Here is a tiny trained network, its code and every weight. The questions are about switching its units off for an input and a class, where a switched-off unit gives its printed mean instead of its output.

import numpy as np


def w(rows, s, z=0):
    codes = np.array(rows[::2]) - 128.0
    scale = np.full(codes.shape[1], s)
    scale[-1] = z or s
    return codes * scale


def norm(h):
    return h / np.sqrt((h * h).mean(-1, keepdims=True) + 1e-5)


def f(y):
    return y / 2 * (1 + np.tanh(0.7978845608 * (y + 0.044715 * y**3)))


def log_softmax(a):
    a = a - a.max(-1, keepdims=True)
    return a - np.log(np.exp(a).sum(-1, keepdims=True))


def net(x, mask):
    res = np.array(x, float).reshape(1, 3) / 4 @ E
    u = 0
    for l in range(4):
        y = f(norm(res) @ A[l][:, :-1].T + A[l][:, -1])
        res = res + np.where(mask[u : u + 7], y, B[l][:, -1]) @ B[l][:, :-1]
        u += 7
    return log_softmax(norm(res)[-1] @ U[:, :-1].T + U[:, -1])


A, B = {}, {}
E = w([
[171,114,157,26],'x0',
[127,159,238,189],'x1',
[114,3,158,145],'x2',
],0.0071)
A[0] = w([
[103,140,109,191,3],'L0N0',
[120,146,137,85,145],'L0N1',
[99,5,144,90,89],'L0N2',
[169,135,203,141,75],'L0N3',
[102,99,133,216,234],'L0N4',
[76,135,24,127,164],'L0N5',
[95,96,140,104,142],'L0N6',
],0.012,0.0029)
B[0] = w([
[73,55,155,110,149],'L0N0',
[184,177,128,105,149],'L0N1',
[226,123,76,249,254],'L0N2',
[118,218,144,90,176],'L0N3',
[115,117,78,177,230],'L0N4',
[147,90,95,85,204],'L0N5',
[174,137,110,149,153],'L0N6',
],0.012,0.0062)
A[1] = w([
[126,140,105,68,119],'L1N0',
[86,158,151,190,101],'L1N1',
[82,184,154,215,22],'L1N2',
[124,166,210,93,2],'L1N3',
[121,137,93,80,65],'L1N4',
[201,49,176,173,10],'L1N5',
[114,210,1,139,174],'L1N6',
],0.0096,0.0035)
B[1] = w([
[178,149,128,76,142],'L1N0',
[2,180,143,154,166],'L1N1',
[85,184,157,140,175],'L1N2',
[168,119,145,163,139],'L1N3',
[146,137,121,85,127],'L1N4',
[100,138,49,173,171],'L1N5',
[93,103,147,62,254],'L1N6',
],0.0097,0.0053)
A[2] = w([
[254,57,78,92,153],'L2N0',
[68,73,72,150,6],'L2N1',
[127,243,242,114,1],'L2N2',
[129,156,196,118,64],'L2N3',
[119,89,124,133,58],'L2N4',
[13,128,220,108,77],'L2N5',
[143,76,134,129,125],'L2N6',
],0.0089,0.0034)
B[2] = w([
[88,200,123,127,254],'L2N0',
[109,38,198,110,145],'L2N1',
[173,8,206,154,192],'L2N2',
[162,104,137,164,131],'L2N3',
[125,120,143,138,118],'L2N4',
[120,213,164,177,166],'L2N5',
[61,155,100,155,135],'L2N6',
],0.012,0.0063)
A[3] = w([
[159,95,172,32,127],'L3N0',
[161,133,76,135,114],'L3N1',
[39,113,205,150,67],'L3N2',
[164,130,209,126,3],'L3N3',
[10,36,108,120,122],'L3N4',
[86,210,100,96,89],'L3N5',
[106,2,190,223,14],'L3N6',
],0.0094,0.0027)
B[3] = w([
[125,78,121,155,198],'L3N0',
[140,99,164,168,186],'L3N1',
[100,175,133,83,206],'L3N2',
[180,75,141,180,156],'L3N3',
[92,95,233,142,214],'L3N4',
[148,123,156,78,177],'L3N5',
[149,158,84,2,253],'L3N6',
],0.011,0.0033)
U = w([
[115,138,160,93,2],'0',
[152,115,63,205,200],'1',
[52,60,139,103,187],'2',
[139,113,73,5,154],'3',
[117,137,149,104,3],'4',
[51,194,203,160,167],'5',
[161,198,120,108,83],'6',
[193,107,225,129,150],'7',
],0.024,0.0096)

Each question gives the input, the list of numbers given to net, and the class t.
The units are the neurons (one row each of A and B). Each row of codes is followed by its name. A weight is (code - 128) times the scale printed after its matrix; where a second scale follows, it is the last column's (A, B and U).
mask holds one flag per neuron, layer by layer. A switched-off neuron (its flag False) gives its mean, the last column of its row in B, instead of its output. The means were averaged over made-up inputs and are rounded, as every weight is.
A unit's drop is (log p(t) with every unit on - log p(t) with that unit switched off) / (log p(t) with every unit on - log p(t) with every unit switched off).
The circuit of an input: a set's keep is (log p(t) with only the set's units on - log p(t) with every unit switched off) / (log p(t) with every unit on - log p(t) with every unit switched off). Starting from the 12 units with the biggest drops (on a tie, the unit counted first), units are removed one at a time, each time the one whose removal leaves the highest keep (on an exact tie, the one counted first), for as long as the keep stays at least 0.8.
circuit, biggest first: the units of the circuit, biggest drop first
most important unit: the unit with the biggest drop
k most important neurons: the k neurons with the biggest drops, biggest first
k most important neurons of layer l: the k neurons of layer l with the biggest drops, biggest first
drop of u: that unit's drop, to one decimal
input [-4,-3,-4], class 3: most important unit -> L0N5
input [-8,3,4], class 2: 3 most important neurons of layer 0 -> L0N4, L0N0, L0N3
input [6,1,-5], class 7: circuit, biggest first -> L0N5, L2N2, L0N4
input [7,1,0], class 6: 2 most important neurons -> L1N1, L1N2
input [-8,0,-5], class 2: 2 most important neurons -> L0N5, L0N3
input [-5,-3,3], class 2: 2 most important neurons -> L2N1, L3N4
input [-1,8,8], class 1: 3 most important neurons -> L0N2, L1N6, L2N0
input [7,-2,-1], class 6: 2 most important neurons of layer 1 -> L1N6, L1N1
input [-6,-4,-4], class 2: 2 most important neurons of layer 3 -> L3N4, L3N6
input [0,5,4], class 5: 3 most important neurons of layer 0 -> L0N3, L0N5, L0N1
input [6,4,3], class 1: 2 most important neurons of layer 0 -> L0N2, L0N5
input [-3,5,7], class 1: 3 most important neurons -> L0N2, L2N0, L1N6
input [1,6,-3], class 7: 2 most important neurons of layer 2 -> L2N2, L2N0
input [-6,-5,2], class 2: most important unit -> L3N4
input [-4,-5,0], class 2: 2 most important neurons of layer 0 -> L0N3, L0N1
input [7,1,2], class 6: 2 most important neurons -> L2N0, L2N2
input [0,-5,-3], class 3: drop of L0N3 -> 0.0
input [-8,-7,-7], class 3: drop of L0N5 -> 0.3
input [5,1,4], class 1: drop of L0N2 -> 0.1
input [3,-5,3], class 1: circuit, biggest first -> L0N2
input [8,2,4], class 1: drop of L0N2 -> 0.5
